Below are the code and all the weights of a small trained network. Each question names an input and a class and asks about switching units off, where a switched-off unit gives its printed mean instead of its output.

import numpy as np


def w(rows, s, z=0):
    codes = np.array(rows[::2]) - 128.0
    scale = np.full(codes.shape[1], s)
    scale[-1] = z or s
    return codes * scale


def norm(h):
    return h / np.sqrt((h * h).mean(-1, keepdims=True) + 1e-5)


def f(y):
    return y / 2 * (1 + np.tanh(0.7978845608 * (y + 0.044715 * y**3)))


def log_softmax(a):
    a = a - a.max(-1, keepdims=True)
    return a - np.log(np.exp(a).sum(-1, keepdims=True))


def net(x, mask):
    res = np.array(x, float).reshape(1, 8) / 4 @ E
    u = 0
    for l in range(4):
        y = f(norm(res) @ A[l][:, :-1].T + A[l][:, -1])
        res = res + np.where(mask[u : u + 7], y, B[l][:, -1]) @ B[l][:, :-1]
        u += 7
    return log_softmax(norm(res)[-1] @ U[:, :-1].T + U[:, -1])


A, B = {}, {}
E = w([
[228,139,149,227,179,156],'x0',
[104,133,149,66,142,97],'x1',
[132,165,28,125,86,82],'x2',
[167,150,206,41,96,103],'x3',
[89,181,157,190,110,93],'x4',
[129,172,120,141,99,254],'x5',
[125,211,25,128,68,133],'x6',
[142,71,171,150,96,151],'x7',
],0.0049)
A[0] = w([
[161,196,151,103,113,253,253],'0.n1',
[131,144,164,170,90,64,101],'0.n2',
[116,151,20,125,202,134,60],'0.n3',
[180,172,29,44,118,186,189],'0.n4',
[158,188,202,87,96,92,160],'0.n5',
[100,220,37,186,40,199,58],'0.n6',
[151,30,42,54,119,74,116],'0.n7',
],0.0066,0.0026)
B[0] = w([
[135,107,92,194,119,60,253],'0.n1',
[100,22,204,119,183,184,141],'0.n2',
[74,190,132,131,205,100,174],'0.n3',
[143,53,109,152,116,91,244],'0.n4',
[152,85,175,105,148,1,193],'0.n5',
[139,118,62,46,18,53,235],'0.n6',
[94,200,180,73,81,46,208],'0.n7',
],0.006,0.0037)
A[1] = w([
[110,126,223,97,95,67,45],'1.n1',
[148,175,33,91,154,255,249],'1.n2',
[211,83,166,159,124,121,205],'1.n3',
[116,156,164,160,174,110,144],'1.n4',
[105,86,170,45,111,58,220],'1.n5',
[114,99,159,64,196,162,159],'1.n6',
[126,120,95,132,86,162,20],'1.n7',
],0.0089,0.0017)
B[1] = w([
[133,194,207,186,39,97,205],'1.n1',
[102,92,116,133,100,103,146],'1.n2',
[147,76,1,113,132,215,185],'1.n3',
[182,51,53,74,73,162,144],'1.n4',
[92,128,47,117,39,85,255],'1.n5',
[168,160,117,77,90,73,156],'1.n6',
[185,133,203,112,40,152,128],'1.n7',
],0.0072,0.0078)
A[2] = w([
[255,156,103,79,90,142,189],'2.n1',
[122,155,117,171,106,82,36],'2.n2',
[172,87,251,107,87,145,43],'2.n3',
[64,191,105,132,179,154,102],'2.n4',
[164,244,84,175,72,161,12],'2.n5',
[145,13,99,229,67,180,95],'2.n6',
[115,126,160,201,107,91,5],'2.n7',
],0.0081,0.0012)
B[2] = w([
[67,176,90,138,160,126,195],'2.n1',
[167,8,179,36,86,212,176],'2.n2',
[87,111,133,125,106,58,139],'2.n3',
[61,95,185,190,185,79,118],'2.n4',
[177,124,227,3,56,98,168],'2.n5',
[164,129,224,7,221,64,255],'2.n6',
[182,89,188,121,107,132,138],'2.n7',
],0.0057)
A[3] = w([
[100,147,92,186,136,145,2],'3.n1',
[116,140,123,111,113,86,61],'3.n2',
[47,79,88,132,188,117,202],'3.n3',
[147,97,53,133,75,60,236],'3.n4',
[106,182,162,166,1,5,189],'3.n5',
[112,129,123,175,147,158,169],'3.n6',
[87,77,178,85,138,87,166],'3.n7',
],0.0097,0.0014)
B[3] = w([
[138,184,218,224,127,193,121],'3.n1',
[138,105,113,108,61,204,153],'3.n2',
[104,191,80,233,161,124,140],'3.n3',
[85,163,47,116,44,99,211],'3.n4',
[67,1,78,8,132,160,250],'3.n5',
[204,194,81,67,139,126,121],'3.n6',
[102,155,125,175,145,35,159],'3.n7',
],0.0063,0.016)
U = w([
[181,80,97,96,189,155,149],'0',
[138,110,192,128,174,70,121],'1',
[140,202,195,105,79,182,99],'2',
[108,203,79,178,142,123,122],'3',
[106,227,191,149,68,251,9],'4',
[116,217,190,164,60,235,9],'5',
[83,101,79,52,34,77,154],'6',
[98,192,187,156,76,237,4],'7',
],0.016,0.017)

Each question gives the input, the list of numbers given to net, and the class t.
The units are the neurons (one row each of A and B). Each row of codes is followed by its name. A weight is (code - 128) times the scale printed after its matrix; where a second scale follows, it is the last column's (A, B and U).
mask holds one flag per neuron, layer by layer. A switched-off neuron (its flag False) gives its mean, the last column of its row in B, instead of its output. The means were averaged over made-up inputs and are rounded, as every weight is.
A unit's drop is (log p(t) with every unit on - log p(t) with that unit switched off) / (log p(t) with every unit on - log p(t) with every unit switched off).
The circuit of an input: a set's keep is (log p(t) with only the set's units on - log p(t) with every unit switched off) / (log p(t) with every unit on - log p(t) with every unit switched off). Starting from the 12 units with the biggest drops (on a tie, the unit counted first), units are removed one at a time, each time the one whose removal leaves the highest keep (on an exact tie, the one counted first), for as long as the keep stays at least 0.8.
circuit, biggest first: the units of the circuit, biggest drop first
most important unit: the unit with the biggest drop
top k neurons: the k neurons with the biggest drops, biggest first
k most important neurons of layer l: the k neurons of layer l with the biggest drops, biggest first
drop when u is switched off: that unit's drop, to one decimal
input [4,-3,3,-8,8,1,-6,4], class 1: top 2 neurons	2.n6, 3.n5
input [8,2,-5,-6,-7,6,4,-8], class 0: 3 most important neurons of layer 3	3.n5, 3.n4, 3.n7
input [6,4,-1,-8,-3,2,2,-8], class 3: circuit, biggest first	1.n5, 3.n5
input [6,-6,-4,2,7,1,5,2], class 2: 2 most important neurons of layer 2	2.n5, 2.n6
input [1,1,-8,3,3,1,-6,8], class 1: circuit, biggest first	0.n6, 3.n4, 3.n5
input [6,-2,6,1,-4,-4,-5,0], class 0: most important neuron of layer 0	0.n6
input [-2,-6,-6,-3,-4,-1,-7,7], class 0: top 3 neurons	1.n3, 1.n1, 0.n7
input [-8,-3,-4,-4,4,5,-6,-3], class 3: top 2 neurons	1.n1, 0.n7
input [4,-6,1,-8,7,-4,-1,2], class 1: top 2 neurons	2.n6, 3.n5
input [3,7,-5,-5,5,5,-8,3], class 0: top 2 neurons	0.n7, 1.n3
input [5,6,-1,-8,-6,-1,4,-2], class 3: 2 most important neurons of layer 1	1.n5, 1.n1
input [-2,-6,5,0,-1,3,-8,8], class 0: top 2 neurons	1.n3, 1.n1
input [-7,-2,-6,-3,3,5,0,7], class 1: 3 most important neurons of layer 1	1.n5, 1.n1, 1.n6
input [-5,-2,-6,-8,4,4,-4,2], class 1: most important unit	2.n6
input [8,-6,-6,5,8,-5,-1,-3], class 1: drop when 2.n6 is switched off	0.2
input [8,6,0,-4,6,-1,4,3], class 0: drop when 3.n4 is switched off	0.2
input [4,-1,-6,-7,6,-5,-1,-3], class 0: drop when 0.n7 is switched off	0.1
